Here is a tiny trained network, its code and every weight. The questions are about switching its units off for an input and a class, where a switched-off unit gives its printed mean instead of its output.

import numpy as np


def w(rows, s, z=0):
    codes = np.array(rows[::2]) - 128.0
    scale = np.full(codes.shape[1], s)
    scale[-1] = z or s
    return codes * scale


def norm(h):
    return h / np.sqrt((h * h).mean(-1, keepdims=True) + 1e-5)


def f(y):
    return np.maximum(y, 0)


def log_softmax(a):
    a = a - a.max(-1, keepdims=True)
    return a - np.log(np.exp(a).sum(-1, keepdims=True))


def net(x, mask):
    res = np.array(x, float).reshape(1, 7) / 4 @ E
    u = 0
    for l in range(3):
        y = f(norm(res) @ A[l][:, :-1].T + A[l][:, -1])
        res = res + np.where(mask[u : u + 4], y, B[l][:, -1]) @ B[l][:, :-1]
        u += 4
    return log_softmax(norm(res)[-1] @ U[:, :-1].T + U[:, -1])


A, B = {}, {}
E = w([
[125,109,175,131,120,228,142,151,154,156,90],'x0',
[75,185,211,145,178,176,112,96,68,193,82],'x1',
[174,87,232,117,107,253,86,147,71,164,59],'x2',
[153,130,105,153,120,99,92,158,113,157,44],'x3',
[109,124,179,63,88,62,61,8,216,135,140],'x4',
[213,95,191,138,121,203,145,120,183,42,39],'x5',
[129,124,35,171,112,186,203,87,172,174,58],'x6',
],0.0073)
A[0] = w([
[69,191,44,145,138,122,99,15,186,92,137,87],'0.n1',
[182,234,205,68,164,172,99,121,126,197,156,5],'0.n2',
[34,180,96,84,49,131,254,37,162,65,167,58],'0.n3',
[80,92,242,106,178,185,44,76,85,191,155,1],'0.n4',
],0.0056,0.0042)
B[0] = w([
[151,121,157,158,137,117,166,94,189,160,203,253],'0.n1',
[23,198,151,102,87,142,153,123,116,92,116,179],'0.n2',
[81,68,74,87,127,161,104,129,179,228,160,239],'0.n3',
[55,167,254,111,103,108,143,116,89,113,92,235],'0.n4',
],0.0099,0.0037)
A[1] = w([
[101,193,173,95,149,159,120,87,119,125,103,62],'1.n1',
[110,85,125,105,83,2,82,138,113,52,169,4],'1.n2',
[74,127,227,96,161,159,92,68,86,132,116,50],'1.n3',
[149,111,127,130,72,190,57,118,176,77,96,66],'1.n4',
],0.0084,0.0029)
B[1] = w([
[130,109,174,168,94,97,128,127,91,167,197,204],'1.n1',
[180,187,2,70,109,166,27,131,57,100,92,215],'1.n2',
[111,91,163,109,44,110,111,176,134,173,137,254],'1.n3',
[136,147,161,76,122,118,222,170,232,48,84,196],'1.n4',
],0.011,0.0064)
A[2] = w([
[151,146,47,93,169,109,2,75,152,92,213,112],'2.n1',
[100,150,122,194,103,98,135,61,162,206,95,128],'2.n2',
[128,137,108,211,176,170,159,229,57,138,133,2],'2.n3',
[61,191,177,93,78,192,78,63,69,84,114,146],'2.n4',
],0.0066,0.0043)
B[2] = w([
[132,178,72,128,51,59,81,141,139,85,145,253],'2.n1',
[149,128,221,163,202,129,125,63,91,82,121,201],'2.n2',
[143,85,98,76,245,163,171,144,17,186,146,166],'2.n3',
[85,158,157,115,95,175,124,203,139,218,136,217],'2.n4',
],0.012,0.0059)
U = w([
[136,201,45,101,64,86,52,162,116,112,147,147],'0',
[175,78,149,131,93,186,169,141,199,66,35,84],'1',
[89,105,79,165,140,71,171,45,209,166,217,78],'2',
[77,118,247,130,65,156,103,163,92,184,128,254],'3',
[110,87,89,147,201,191,160,158,46,154,121,136],'4',
[124,158,182,215,186,106,110,55,112,140,57,6],'5',
],0.015,0.0029)

Each question gives the input, the list of numbers given to net, and the class t.
The units are the neurons (one row each of A and B). Each row of codes is followed by its name. A weight is (code - 128) times the scale printed after its matrix; where a second scale follows, it is the last column's (A, B and U).
mask holds one flag per neuron, layer by layer. A switched-off neuron (its flag False) gives its mean, the last column of its row in B, instead of its output. The means were averaged over made-up inputs and are rounded, as every weight is.
A unit's drop is (log p(t) with every unit on - log p(t) with that unit switched off) / (log p(t) with every unit on - log p(t) with every unit switched off).
The circuit of an input: a set's keep is (log p(t) with only the set's units on - log p(t) with every unit switched off) / (log p(t) with every unit on - log p(t) with every unit switched off). Starting from all 12 units, units are removed one at a time, each time the one whose removal leaves the highest keep (on an exact tie, the one counted first), for as long as the keep stays at least 0.8.
units of the circuit, in order: the units of the circuit, biggest drop first
top k neurons: the k neurons with the biggest drops, biggest first
k most important neurons of layer l: the k neurons of layer l with the biggest drops, biggest first
drop of u: that unit's drop, to one decimal
input [-7,-4,-7,2,-8,5,8], class 2: units of the circuit, in order	1.n2
input [2,-8,3,-2,1,-3,3], class 1: top 2 neurons	1.n2, 0.n1
input [-2,3,2,4,5,5,4], class 1: 2 most important neurons of layer 0	0.n4, 0.n2
input [4,0,-7,8,8,4,0], class 2: top 2 neurons	0.n1, 2.n2
input [-5,6,-3,-2,0,5,5], class 5: 2 most important neurons of layer 1	1.n2, 1.n4
input [5,2,-3,-1,1,2,8], class 2: top 3 neurons	0.n3, 0.n4, 0.n1
input [7,2,-5,7,4,-6,4], class 2: top 3 neurons	0.n1, 0.n4, 0.n3
input [6,-2,6,-6,-7,1,7], class 4: top 2 neurons	2.n3, 1.n3
input [-2,0,-2,8,2,-6,5], class 2: top 2 neurons	0.n4, 0.n1
input [-7,8,-5,-2,0,7,4], class 2: top 3 neurons	0.n1, 0.n3, 0.n4
input [-6,6,0,0,3,-1,6], class 5: top 2 neurons	2.n2, 1.n2
input [4,-6,2,-7,8,-6,-3], class 0: top 2 neurons	1.n2, 2.n1
input [-1,1,-1,7,-2,-5,2], class 4: top 2 neurons	2.n3, 1.n2
input [5,-6,1,-5,-8,2,-3], class 4: units of the circuit, in order	2.n3
input [8,0,-7,-5,4,7,0], class 2: top 2 neurons	0.n3, 0.n1
input [0,8,-3,6,-6,4,-3], class 4: top 2 neurons	2.n3, 0.n4
input [5,-5,-5,2,-1,3,1], class 1: 3 most important neurons of layer 1	1.n2, 1.n1, 1.n4
input [8,-1,0,4,1,-1,0], class 1: 2 most important neurons of layer 0	0.n2, 0.n4
input [7,-4,1,-3,-6,-1,6], class 4: drop of 2.n3	0.3
input [7,-4,5,0,0,6,-5], class 1: units of the circuit, in order	1.n4
input [2,-7,7,8,8,-2,1], class 1: drop of 1.n4	0.4
input [2,3,-7,5,-6,8,-7], class 4: drop of 2.n3	0.2
input [6,4,-3,-3,1,0,7], class 2: drop of 0.n3	0.6
